Below are the code and all the weights of a small trained network. Each question names an input and a class and asks about switching units off, where a switched-off unit gives its printed mean instead of its output.

import numpy as np


def w(rows, s, z=0):
    codes = np.array(rows[::2]) - 128.0
    scale = np.full(codes.shape[1], s)
    scale[-1] = z or s
    return codes * scale


def norm(h):
    return h / np.sqrt((h * h).mean(-1, keepdims=True) + 1e-5)


def f(y):
    return np.maximum(y, 0)


def log_softmax(a):
    a = a - a.max(-1, keepdims=True)
    return a - np.log(np.exp(a).sum(-1, keepdims=True))


def net(x, mask):
    res = np.array(x, float).reshape(1, 7) / 4 @ E
    u = 0
    for l in range(4):
        y = f(norm(res) @ A[l][:, :-1].T + A[l][:, -1])
        res = res + np.where(mask[u : u + 6], y, B[l][:, -1]) @ B[l][:, :-1]
        u += 6
    return log_softmax(norm(res)[-1] @ U[:, :-1].T + U[:, -1])


A, B = {}, {}
E = w([
[179,124,129,231,148,118],'x0',
[137,37,139,128,121,202],'x1',
[153,155,176,158,97,89],'x2',
[179,124,55,137,135,87],'x3',
[79,228,175,140,143,92],'x4',
[189,94,204,89,3,73],'x5',
[122,99,145,228,188,197],'x6',
],0.0045)
A[0] = w([
[162,20,110,5,28,114,32],'L0N0',
[21,171,37,34,215,175,55],'L0N1',
[160,210,91,197,129,59,4],'L0N2',
[114,153,91,185,140,62,55],'L0N3',
[98,35,174,232,152,230,47],'L0N4',
[101,254,224,11,29,35,40],'L0N5',
],0.0095,0.0034)
B[0] = w([
[231,56,102,28,96,88,228],'L0N0',
[39,180,44,23,154,172,210],'L0N1',
[201,195,104,149,137,84,165],'L0N2',
[191,193,160,113,122,169,152],'L0N3',
[117,41,208,212,193,208,208],'L0N4',
[19,99,253,230,64,69,255],'L0N5',
],0.013,0.0097)
A[1] = w([
[209,14,74,29,89,45,6],'L1N0',
[240,25,100,17,2,104,23],'L1N1',
[236,246,93,195,169,74,94],'L1N2',
[254,227,48,225,157,46,53],'L1N3',
[211,221,94,183,141,110,50],'L1N4',
[230,224,97,170,168,85,45],'L1N5',
],0.008,0.0017)
B[1] = w([
[192,44,136,26,157,37,232],'L1N0',
[207,68,140,11,158,72,253],'L1N1',
[218,157,117,112,40,191,173],'L1N2',
[173,190,198,100,40,246,172],'L1N3',
[189,176,144,117,57,186,159],'L1N4',
[204,178,114,145,40,177,163],'L1N5',
],0.011,0.0072)
A[2] = w([
[102,167,117,123,106,115,69],'L2N0',
[85,134,131,207,81,49,24],'L2N1',
[132,88,152,138,82,129,62],'L2N2',
[85,181,9,92,164,132,4],'L2N3',
[135,144,57,131,141,87,64],'L2N4',
[140,111,122,218,177,125,29],'L2N5',
],0.016,0.0018)
B[2] = w([
[142,66,139,143,115,158,171],'L2N0',
[36,161,171,163,43,92,255],'L2N1',
[112,197,87,166,194,58,225],'L2N2',
[51,224,8,67,170,119,222],'L2N3',
[93,111,211,101,142,181,146],'L2N4',
[189,88,116,179,195,151,216],'L2N5',
],0.014,0.006)
A[3] = w([
[136,109,31,167,90,101,92],'L3N0',
[192,93,107,183,103,46,59],'L3N1',
[150,106,138,165,94,172,43],'L3N2',
[116,169,33,173,110,105,69],'L3N3',
[108,113,108,128,60,145,62],'L3N4',
[159,93,4,184,93,75,2],'L3N5',
],0.011,0.0022)
B[3] = w([
[135,142,115,156,148,96,135],'L3N0',
[81,143,39,101,193,79,254],'L3N1',
[130,92,11,169,75,129,197],'L3N2',
[112,82,59,126,126,118,180],'L3N3',
[153,136,79,194,142,68,172],'L3N4',
[112,67,106,121,78,112,133],'L3N5',
],0.011,0.0033)
U = w([
[210,28,126,15,142,34,232],'0',
[22,150,230,216,43,40,195],'1',
[31,202,9,54,193,184,92],'2',
[247,215,131,149,35,203,1],'3',
[155,30,148,254,247,217,81],'4',
],0.0095,0.00092)

Each question gives the input, the list of numbers given to net, and the class t.
The units are the neurons (one row each of A and B). Each row of codes is followed by its name. A weight is (code - 128) times the scale printed after its matrix; where a second scale follows, it is the last column's (A, B and U).
mask holds one flag per neuron, layer by layer. A switched-off neuron (its flag False) gives its mean, the last column of its row in B, instead of its output. The means were averaged over made-up inputs and are rounded, as every weight is.
A unit's drop is (log p(t) with every unit on - log p(t) with that unit switched off) / (log p(t) with every unit on - log p(t) with every unit switched off).
The circuit of an input: a set's keep is (log p(t) with only the set's units on - log p(t) with every unit switched off) / (log p(t) with every unit on - log p(t) with every unit switched off). Starting from the 12 units with the biggest drops (on a tie, the unit counted first), units are removed one at a time, each time the one whose removal leaves the highest keep (on an exact tie, the one counted first), for as long as the keep stays at least 0.8.
circuit, biggest first: the units of the circuit, biggest drop first
k most important neurons: the k neurons with the biggest drops, biggest first
k most important neurons of layer l: the k neurons of layer l with the biggest drops, biggest first
drop of u: that unit's drop, to one decimal
input [4,-4,3,7,5,8,-7], class 1: most important neuron of layer 0	[L0N5]
input [-6,3,-2,5,3,0,6], class 2: 2 most important neurons	[L0N1; L0N5]
input [-7,-8,-5,2,4,1,5], class 2: 2 most important neurons	[L0N1; L2N3]
input [4,2,7,2,0,5,-5], class 1: 2 most important neurons	[L0N5; L2N1]
input [-5,-7,3,-4,-7,-5,8], class 2: 2 most important neurons	[L0N1; L0N5]
input [-4,-5,-5,0,-2,-3,-8], class 2: 2 most important neurons	[L0N1; L2N3]
input [2,-7,4,-7,-1,-1,5], class 3: 2 most important neurons	[L0N5; L0N2]
input [-6,-7,3,-1,3,-7,-2], class 2: 2 most important neurons	[L0N1; L2N3]
input [2,-3,-5,3,-3,2,4], class 4: 2 most important neurons	[L0N0; L0N5]
input [2,-8,1,0,0,-8,-3], class 2: 2 most important neurons of layer 0	[L0N1; L0N0]
input [-3,-7,2,4,2,5,-1], class 1: drop of L0N5	1.6
input [4,-6,8,7,5,-1,7], class 3: drop of L1N2	0.0
input [-8,-8,3,6,7,0,-4], class 1: drop of L0N5	0.2
input [-4,8,6,5,1,-2,2], class 4: circuit, biggest first	[L0N4]
